Below is a small trained network, with its code and all its weights. Each question gives an input and a class and asks what happens when units are switched off, that is, made to give their printed mean instead of their output.

import numpy as np


def w(rows, s, z=0):
    codes = np.array(rows[::2]) - 128.0
    scale = np.full(codes.shape[1], s)
    scale[-1] = z or s
    return codes * scale


def f(y):
    return np.maximum(y, 0)


def log_softmax(a):
    a = a - a.max(-1, keepdims=True)
    return a - np.log(np.exp(a).sum(-1, keepdims=True))


def net(x, mask):
    res = np.array(x, float).reshape(1, 4) / 4 @ E
    y = f(res @ A[0][:, :-1].T + A[0][:, -1])
    res = res + np.where(mask, y, B[0][:, -1]) @ B[0][:, :-1]
    return log_softmax(res[-1] @ U[:, :-1].T + U[:, -1])


A, B = {}, {}
E = w([
[253,237,116,67,130,250,192,127,248,188,217,60],'x0',
[61,88,225,95,201,94,143,55,115,42,36,110],'x1',
[133,184,246,22,244,186,236,7,178,49,78,32],'x2',
[120,102,101,165,97,106,91,173,99,151,140,167],'x3',
],0.0027)
A[0] = w([
[127,103,28,243,32,104,43,233,88,199,166,234,253],'neuron 0',
[187,224,140,72,136,230,188,110,196,131,151,72,170],'neuron 1',
[192,237,139,90,134,232,176,116,191,136,148,83,170],'neuron 2',
[79,103,230,91,245,107,146,32,112,29,41,103,215],'neuron 3',
[190,235,135,72,137,243,188,113,204,133,152,68,172],'neuron 4',
[9,26,151,139,158,19,101,107,74,83,58,140,254],'neuron 5',
[187,224,137,81,139,237,182,109,192,134,151,72,171],'neuron 6',
[83,106,230,86,243,110,146,33,117,31,48,94,218],'neuron 7',
[202,244,138,81,133,255,178,118,197,126,154,75,176],'neuron 8',
],0.004,0.0017)
B[0] = w([
[244,26,22,229,41,24,8,241,57,136,210,220,253],'neuron 0',
[180,232,65,33,231,234,90,85,239,210,204,17,204],'neuron 1',
[203,201,49,53,226,199,76,107,228,240,240,31,200],'neuron 2',
[39,180,216,65,148,192,224,8,103,71,57,130,219],'neuron 3',
[189,230,50,38,217,218,96,99,242,223,221,23,209],'neuron 4',
[85,101,182,145,71,102,175,112,5,30,59,199,215],'neuron 5',
[180,218,65,44,207,218,93,90,233,219,210,27,202],'neuron 6',
[33,194,209,55,144,206,226,2,110,76,56,116,220],'neuron 7',
[194,208,53,52,199,195,79,106,232,229,231,43,209],'neuron 8',
],0.0038,0.0055)
U = w([
[43,129,229,116,123,133,203,80,91,33,21,142,121],'0',
[169,41,77,254,24,47,60,240,86,133,151,203,249],'1',
[159,192,100,72,201,185,121,116,220,206,177,43,6],'2',
],0.0062,0.0013)

Each question gives the input, the list of numbers given to net, and the class t.
The units are the neurons (one row each of A and B). Each row of codes is followed by its name. A weight is (code - 128) times the scale printed after its matrix; where a second scale follows, it is the last column's (A, B and U).
mask holds one flag per neuron, in row order. A switched-off neuron (its flag False) gives its mean, the last column of its row in B, instead of its output. The means were averaged over made-up inputs and are rounded, as every weight is.
A unit's drop is (log p(t) with every unit on - log p(t) with that unit switched off) / (log p(t) with every unit on - log p(t) with every unit switched off).
The circuit of an input: a set's keep is (log p(t) with only the set's units on - log p(t) with every unit switched off) / (log p(t) with every unit on - log p(t) with every unit switched off). Starting from all 9 units, units are removed one at a time, each time the one whose removal leaves the highest keep (on an exact tie, the one counted first), for as long as the keep stays at least 0.8.
units of the circuit, in order: the units of the circuit, biggest drop first
unit that matters most: the unit with the biggest drop
k most important neurons: the k neurons with the biggest drops, biggest first
drop when u is switched off: that unit's drop, to one decimal
input [1,8,1,-8], class 0: units of the circuit, in order -> (neuron 3; neuron 7)
input [-6,-7,7,3], class 0: unit that matters most -> neuron 0
input [2,-8,-3,-1], class 1: units of the circuit, in order -> (neuron 0; neuron 7)
input [-6,-3,1,-1], class 1: 2 most important neurons -> (neuron 7; neuron 3)
input [0,4,6,2], class 0: 3 most important neurons -> (neuron 3; neuron 7; neuron 0)
input [-7,-6,4,1], class 1: 2 most important neurons -> (neuron 7; neuron 3)
input [2,3,0,6], class 0: drop when neuron 4 is switched off -> 0.2
input [-3,-1,8,2], class 0: drop when neuron 3 is switched off -> 0.2
input [-3,-1,3,-8], class 0: drop when neuron 4 is switched off -> 0.1
input [2,-3,-5,-7], class 1: drop when neuron 5 is switched off -> -0.1
